Each row has a name. Each question is about the rows just above it.

<102>: [153 173  80 117 166  81  97 179 163 148 118 134 152]
<2>: [166  85 104 170 136  95 152 163 176 147 157  93 114]
<126>: [158 160 125 112  84 149  88 150 152 122 151 161 164]
<155>: [166  85 104 170 136  95 152 163 176 147 157 143 114]
<24>: [143 106 150 138 103  80 120 169 147 123  98 107 156]
<64>: [140 177 148 151 105 140 117 134 161  89  79 166 120]
Is [156 107] printed in one of the named rows, side by side and in this order? => no
Does one of the named rows hold [156 107  98] side by side, in this order? => no

<92>: [142 146  77 132 125 150 128 118 111 136 154 132 138 131 161 130 119  99
 103 120 144 124 134 109 138 124 120 146 118 118 146 120 126 135 147 119
 128 137 136 135 140 129 114 132 131  98 121 130 138]
<56>: [110 134  75 149 114 157 119 113 116 110 114 141 103 120 139 145 139 136
 127 121 130 137 140 136 141 115 119 134 121 135 134 102 126 141 131 109
 140 132 136 118 136 123 136 138 132  98 137 128  95]
<119>: [134 121 139 121 129 133 123 122 116 134 115 161 125 113 116 136 150 147
 119 130 126 146 115 116 132 137 127 121 134 109 149 145 148 104 113 162
 129 141 126 118 153 125 124 123 143  98 124 139 125]
<59>: [114 127 127 132 146 130 140 101 131 136  99 146 111 132 105 108 126 120
 141 117 118 109 145 140 139 128 142 127 136 127 113 116 105 132 122 138
 132 142 128 132 122 140 115 149 126  98 108 140 121]
Does one of the named rows hold [110 114] side by side, in this order? => yes
Does one of the named rows hold [113 116] side by side, in this order? => yes
Is [102 120 139] printed in one of the named rows, side by side and in this order? => no
Among the named rows, does one hold [136 132 140] next to each other, in this order? => no
Does one of the named rows hold [140 108] side by side, in this order? => no
Is [119 157 114] printed in one of the named rows, side by side and in this order? => no
Is [136 131 101] printed in one of the named rows, side by side and in this order? => no

<127>: [147 112 141 148 134 123  88 129]
<62>: [136 122 124 137 129 145  93 128]
<23>: [135 129 123 134 130 146 101 126]
<93>: [133 145 128 125 134 135 121 128]
<128>: [133 136 124 130 132 142 109 128]
Among the named rows, does one hold [124 130] next to each other, in this order? => yes
Is [128 125] printed in one of the named rows, side by side and in this order? => yes

<84>: [126 124 119 130 123 134 130 127 129 117 128 134 138 122 122 128 126 122
 134 132 127 132 125 122 122 126 129 126 124 136 121 132 116 135 123 125
 123 131 121 125 124 131 131 136 128 126 124 126 122 128 128 130 133 126
 134 130 126 120 135 135 126 136]
<143>: [135 128 114 125 130 132 137 126 134 148 132 137 130 129 117 135 130 122
 120 121 139 118 129 125 129 118 124 128 117 130 126 136 131 134 122 112
 117 124 107 137 128 128 135 127 126 127 128 141 143 116 125 118 127 128
 131 119 125 127 130 121 136 129]
<86>: [135 126 104 121 129 130 148 126 142 167 136 140 129 132 110 140 133 127
 116 113 146 110 124 127 133 109 127 130 108 131 132 147 133 137 118  97
 111 116  89 141 130 121 140 127 128 127 125 154 155 106 125 114 126 126
 137 107 121 127 126 112 146 127]
<87>: [135 126 104 121 129 130 148 126 142 167 136 140 129 132 133 140 133 127
 116 113 146 110 124 127 133 109 127 130 108 131 132 147 133 137 118  97
 130 116  89 141 130 121 140 127 128 127 125 154 155 106 125 114 126 126
 137 107 121 127 126 112 146 127]
<10>: [122 122 139 135 116 114 142 114 131 123 127 135 156 135 123 139 134 135
 126 127 115 127 124 127 126 138 133 144 106 132 138 110  99 137 135 112
 132 123 143 136 118 109 151 147 136 121 111  98 154 124 116 137 133 127
 141 122 113 113 132 137 151 131]
<45>: [126 124 119 130 123 134 130 127 129 117 128 134 138 122 122 128 126 122
 123 132 127 132 123 122 122 126 129 126 124 136 121 132 116 135 123 125
 123 131 121 125 124 131 131 120 128 126 124 126 142 128 128 130 133 126
 134 130 125 120 135 135 126 136]
Does one of the named rows hold [122 126 129] side by side, in this order? => yes
Among the named rows, does one hold [125 113] next to each other, in this order? => no
Does one of the named rows hold [125 114] side by side, in this order? => yes
Does one of the named rows hold [156 135] side by side, in this order? => yes
Among the named rows, does one hold [125 112 146] next to each other, in this order? => no

<60>: [108 129 124 143 123 146 148  99 143 126 127 120 111 144 157  96 107 127
 130 129  92 108 131 127 124 156 122 127 139 153 115 143 155 119]
<120>: [106 133 118 111 139 132 146 112 127 108 122 143 115 138 110 156 164 145
  96 128 130 161 128 145  94 108 140 167 112 126 139 120 127 146]
<61>: [157 150 106 132 135 106 122 137 104 134 131 131 152  97 142 135 112 122
 125 115 147 127 132 115 139 130 143 119 129 128 142 138 124 120]
<105>: [ 98 126 126 103 109 106 176 111 152 154 128 168 145  96  95 157 156 131
 128 149 137 144 131 140 110 114 105 154 128 125 115  99  89 136]
Does one of the named rows hold [122 112] side by side, in this order? => no
Does one of the named rows hold [142 115] side by side, in this order? => no
Is [120 127] printed in one of the named rows, side by side and in this order? => yes
Among the named rows, does one hold [157 164] next to each other, in this order? => no
Does one of the named rows hold [130 128] side by side, in this order? => no

<89>: [119 106 125 141 126 140 132 107 118 166 137 158 134]
<26>: [131 129 128 124 128 130 129 130 127 128 130 126 126]
<144>: [129 129 133 134 130 127 121 133 132 134 132 129 132]
<79>: [127 128 128 127 127 129 128 129 129 127 127 127 127]
<150>: [130 127 127 124 130 132 126 130 128 130 131 124 125]
<63>: [128 128 128 128 128 128 128 128 128 128 128 128 128]
Does one of the named rows hold [128 130 126 126] side by side, in this order? => yes
Does one of the named rows hold [127 126] side by side, in this order? => no
Does one of the named rows hold [121 133 132] side by side, in this order? => yes
Does one of the named rows hold [128 128] side by side, in this order? => yes

<20>: [ 94 180 116 131 138]
<22>: [142 121 153 138 152]
<103>: [142 120 120 116 107]
<30>: [132 138 137 120 145]
<7>: [155 123 140 143 144]
<42>: [111 120 120 116 107]
Among the named rows, does one hold [119 120] next to each other, in this order? => no
Does one of the named rows hold [111 120 120] side by side, in this order? => yes
Among the named rows, does one hold [120 111] next to each other, in this order? => no
Does one of the named rows hold [116 108] side by side, in this order? => no

<39>: [130 118 117 125 122 128 109 156 107]
<113>: [130 118 117 124 122 128 109 156 107]
<43>: [130 118 117 124 122 128 109 165 109]
Among the named rows, does one hold [156 109 128 122 124] next to each other, in this order? => no
Does one of the named rows hold [156 107] side by side, in this order? => yes

